Here is a tiny trained network, its code and every weight. The questions are about switching its units off for an input and a class, where a switched-off unit gives its printed mean instead of its output.

import numpy as np


def w(rows, s, z=0):
    codes = np.array(rows[::2]) - 128.0
    scale = np.full(codes.shape[1], s)
    scale[-1] = z or s
    return codes * scale


def f(y):
    return y / 2 * (1 + np.tanh(0.7978845608 * (y + 0.044715 * y**3)))


def log_softmax(a):
    a = a - a.max(-1, keepdims=True)
    return a - np.log(np.exp(a).sum(-1, keepdims=True))


def net(x, mask):
    res = np.array(x, float).reshape(1, 7) / 4 @ E
    y = f(res @ A[0][:, :-1].T + A[0][:, -1])
    res = res + np.where(mask, y, B[0][:, -1]) @ B[0][:, :-1]
    return log_softmax(res[-1] @ U[:, :-1].T + U[:, -1])


A, B = {}, {}
E = w([
[107,122,128,98,127],'x0',
[225,61,17,44,96],'x1',
[143,131,131,148,129],'x2',
[153,6,254,119,127],'x3',
[55,66,95,210,14],'x4',
[129,127,126,127,127],'x5',
[130,126,126,134,130],'x6',
],0.008)
A[0] = w([
[51,211,174,166,141,90],'N0',
[195,153,156,86,227,156],'N1',
[128,149,145,80,145,147],'N2',
[169,125,51,92,112,81],'N3',
[171,146,144,88,223,111],'N4',
[158,47,201,116,125,141],'N5',
[127,200,35,132,139,150],'N6',
[80,65,111,164,2,165],'N7',
[218,65,40,79,99,8],'N8',
[92,193,77,144,142,148],'N9',
[153,156,158,83,163,161],'N10',
[169,40,208,126,127,54],'N11',
],0.0079,0.0012)
B[0] = w([
[147,31,217,105,177,223],'N0',
[78,192,36,202,153,226],'N1',
[159,131,97,136,148,147],'N2',
[166,36,221,88,139,194],'N3',
[84,165,60,186,141,204],'N4',
[136,137,99,101,21,203],'N5',
[174,138,165,66,2,228],'N6',
[30,199,24,202,201,254],'N7',
[95,47,191,165,254,235],'N8',
[203,93,175,46,58,197],'N9',
[123,169,100,130,158,170],'N10',
[203,173,124,77,9,205],'N11',
],0.0073,0.0068)
U = w([
[57,204,3,185,168,248],'0',
[183,145,147,72,2,129],'1',
[116,42,243,136,219,2],'2',
],0.0095,0.0006)

Each question gives the input, the list of numbers given to net, and the class t.
The units are the neurons (one row each of A and B). Each row of codes is followed by its name. A weight is (code - 128) times the scale printed after its matrix; where a second scale follows, it is the last column's (A, B and U).
mask holds one flag per neuron, in row order. A switched-off neuron (its flag False) gives its mean, the last column of its row in B, instead of its output. The means were averaged over made-up inputs and are rounded, as every weight is.
A unit's drop is (log p(t) with every unit on - log p(t) with that unit switched off) / (log p(t) with every unit on - log p(t) with every unit switched off).
The circuit of an input: a set's keep is (log p(t) with only the set's units on - log p(t) with every unit switched off) / (log p(t) with every unit on - log p(t) with every unit switched off). Starting from all 12 units, units are removed one at a time, each time the one whose removal leaves the highest keep (on an exact tie, the one counted first), for as long as the keep stays at least 0.8.
units of the circuit, in order: the units of the circuit, biggest drop first
unit that matters most: the unit with the biggest drop
k most important neurons: the k neurons with the biggest drops, biggest first
drop of u: that unit's drop, to one decimal
input [4,4,-4,1,7,1,1], class 0: units of the circuit, in order : (N7)
input [7,-8,-8,4,-8,4,8], class 0: 2 most important neurons : (N1 N4)
input [-4,-8,4,-4,-7,5,1], class 2: 4 most important neurons : (N0 N7 N9 N5)
input [-2,-1,-4,6,4,-3,1], class 1: 2 most important neurons : (N11 N1)
input [-6,6,1,8,-2,4,-5], class 1: 2 most important neurons : (N11 N5)
input [1,7,-3,8,-8,8,-2], class 0: 4 most important neurons : (N1 N4 N8 N6)
input [5,-4,-5,-3,2,3,3], class 2: units of the circuit, in order : (N0 N1)
input [-5,6,0,-5,3,2,8], class 2: 4 most important neurons : (N8 N3 N11 N5)
input [2,5,1,2,6,-2,7], class 0: 2 most important neurons : (N7 N0)
input [-3,6,1,3,-7,-6,-7], class 0: 3 most important neurons : (N1 N4 N0)
input [-7,-8,2,8,6,7,2], class 1: 3 most important neurons : (N11 N5 N8)
input [0,4,7,-1,-3,-6,3], class 2: 3 most important neurons : (N7 N8 N3)
input [6,5,8,0,6,6,-5], class 0: 2 most important neurons : (N7 N0)
input [0,4,3,-7,-2,-6,-3], class 1: unit that matters most : N6
input [1,4,-5,-5,1,-4,7], class 1: 2 most important neurons : (N6 N0)
input [-6,1,-1,2,-2,6,-7], class 0: drop of N3 : 0.4
input [-2,2,8,5,-1,-2,-8], class 1: drop of N2 : 0.0
input [-4,-6,2,-5,3,-7,5], class 2: drop of N5 : 0.1
